Below are the code and all the weights of a small trained network. Each question names an input and a class and asks about switching units off, where a switched-off unit gives its printed mean instead of its output.

import numpy as np


def w(rows, s, z=0):
    codes = np.array(rows[::2]) - 128.0
    scale = np.full(codes.shape[1], s)
    scale[-1] = z or s
    return codes * scale


def norm(h):
    return h / np.sqrt((h * h).mean(-1, keepdims=True) + 1e-5)


def f(y):
    return np.maximum(y, 0)


def log_softmax(a):
    a = a - a.max(-1, keepdims=True)
    return a - np.log(np.exp(a).sum(-1, keepdims=True))


def net(x, mask):
    res = np.array(x, float).reshape(1, 5) / 4 @ E
    u = 0
    for l in range(2):
        y = f(norm(res) @ A[l][:, :-1].T + A[l][:, -1])
        res = res + np.where(mask[u : u + 7], y, B[l][:, -1]) @ B[l][:, :-1]
        u += 7
    return log_softmax(norm(res)[-1] @ U[:, :-1].T + U[:, -1])


A, B = {}, {}
E = w([
[196,131,1,156,100,159,151,126,141,125],'x0',
[205,190,158,113,138,172,61,144,108,16],'x1',
[101,198,118,219,252,104,95,201,156,165],'x2',
[116,113,125,119,106,173,82,173,176,145],'x3',
[139,155,129,137,130,119,99,78,122,173],'x4',
],0.0052)
A[0] = w([
[153,169,128,187,254,71,108,232,147,182,2],'0.n0',
[188,210,183,142,137,178,73,143,106,53,37],'0.n1',
[81,142,217,129,158,139,126,130,134,119,35],'0.n2',
[78,94,113,131,136,100,174,155,131,215,82],'0.n3',
[152,170,46,159,112,162,147,147,119,150,64],'0.n4',
[206,118,162,138,170,77,115,133,191,108,50],'0.n5',
[78,142,137,91,170,119,124,144,120,101,184],'0.n6',
],0.0075,0.002)
B[0] = w([
[131,37,170,136,99,141,47,159,8,80,254],'0.n0',
[54,116,21,52,209,79,153,84,202,142,245],'0.n1',
[171,213,191,135,77,173,254,95,185,209,189],'0.n2',
[107,218,2,47,171,68,128,105,170,36,213],'0.n3',
[176,157,169,210,168,182,198,142,154,144,191],'0.n4',
[118,84,111,159,59,69,75,161,196,115,157],'0.n5',
[133,189,113,185,80,173,115,125,148,152,176],'0.n6',
],0.0068,0.0067)
A[1] = w([
[211,122,115,183,130,163,166,147,139,144,2],'1.n0',
[177,46,145,63,40,123,121,87,102,121,102],'1.n1',
[130,154,103,65,158,162,104,169,134,121,117],'1.n2',
[222,85,106,149,171,122,140,148,166,124,48],'1.n3',
[182,100,125,176,154,152,171,140,137,132,74],'1.n4',
[114,129,90,110,170,33,145,174,147,123,131],'1.n5',
[84,182,254,104,102,141,152,130,142,185,28],'1.n6',
],0.0079,0.0022)
B[1] = w([
[163,194,240,159,93,138,204,99,130,92,177],'1.n0',
[112,78,170,199,174,93,3,183,10,141,227],'1.n1',
[166,144,122,69,153,78,123,78,90,168,205],'1.n2',
[30,118,192,146,87,175,223,126,138,195,188],'1.n3',
[190,218,174,142,11,158,193,148,176,149,173],'1.n4',
[142,68,155,12,122,107,121,83,195,173,255],'1.n5',
[181,190,119,252,106,236,203,130,142,107,224],'1.n6',
],0.0066,0.005)
U = w([
[65,142,37,2,171,71,139,69,168,123,234],'0',
[136,208,147,195,83,148,212,111,151,129,205],'1',
[96,84,128,151,122,81,42,147,21,114,3],'2',
],0.0087,0.0007)

Each question gives the input, the list of numbers given to net, and the class t.
The units are the neurons (one row each of A and B). Each row of codes is followed by its name. A weight is (code - 128) times the scale printed after its matrix; where a second scale follows, it is the last column's (A, B and U).
mask holds one flag per neuron, layer by layer. A switched-off neuron (its flag False) gives its mean, the last column of its row in B, instead of its output. The means were averaged over made-up inputs and are rounded, as every weight is.
A unit's drop is (log p(t) with every unit on - log p(t) with that unit switched off) / (log p(t) with every unit on - log p(t) with every unit switched off).
The circuit of an input: a set's keep is (log p(t) with only the set's units on - log p(t) with every unit switched off) / (log p(t) with every unit on - log p(t) with every unit switched off). Starting from the 12 units with the biggest drops (on a tie, the unit counted first), units are removed one at a time, each time the one whose removal leaves the highest keep (on an exact tie, the one counted first), for as long as the keep stays at least 0.8.
units of the circuit, in order: the units of the circuit, biggest drop first
most important unit: the unit with the biggest drop
k most important neurons: the k neurons with the biggest drops, biggest first
top k neurons in layer l: the k neurons of layer l with the biggest drops, biggest first
drop when u is switched off: that unit's drop, to one decimal
input [-8,-2,-7,-7,8], class 1: most important unit -> 1.n6
input [6,-3,-2,0,-1], class 1: 2 most important neurons -> (0.n4; 0.n1)
input [-4,-3,-2,5,6], class 1: 3 most important neurons -> (0.n1; 0.n2; 1.n6)
input [-5,-4,7,2,-3], class 2: 3 most important neurons -> (0.n0; 0.n1; 0.n3)
input [-1,2,4,3,6], class 2: top 2 neurons in layer 0 -> (0.n0; 0.n3)
input [-8,-5,-8,2,-8], class 1: units of the circuit, in order -> (1.n6; 0.n1)
input [6,-3,-5,4,4], class 1: 3 most important neurons -> (0.n4; 0.n0; 0.n1)
input [1,-3,4,-1,4], class 2: top 2 neurons in layer 0 -> (0.n0; 0.n1)
input [0,4,4,-5,6], class 0: 2 most important neurons -> (0.n1; 1.n1)
input [3,-4,-5,-8,1], class 2: 2 most important neurons -> (0.n1; 1.n1)
input [5,-5,-7,-6,-6], class 2: top 2 neurons in layer 0 -> (0.n1; 0.n2)
input [4,4,6,3,6], class 2: 2 most important neurons -> (0.n0; 0.n3)
input [4,-1,-6,8,0], class 2: 2 most important neurons -> (1.n1; 0.n2)
input [-3,0,-2,7,1], class 1: most important unit -> 0.n0
input [-5,1,-7,1,5], class 2: 2 most important neurons -> (1.n1; 0.n4)
input [5,8,8,4,-1], class 0: 2 most important neurons -> (0.n1; 1.n1)
input [-1,3,1,2,-3], class 0: drop when 0.n1 is switched off -> 2.6
input [0,4,1,7,4], class 0: drop when 0.n1 is switched off -> 0.2
input [2,-6,8,4,-3], class 2: drop when 0.n3 is switched off -> -0.1
input [1,-5,8,6,3], class 2: units of the circuit, in order -> (0.n0)
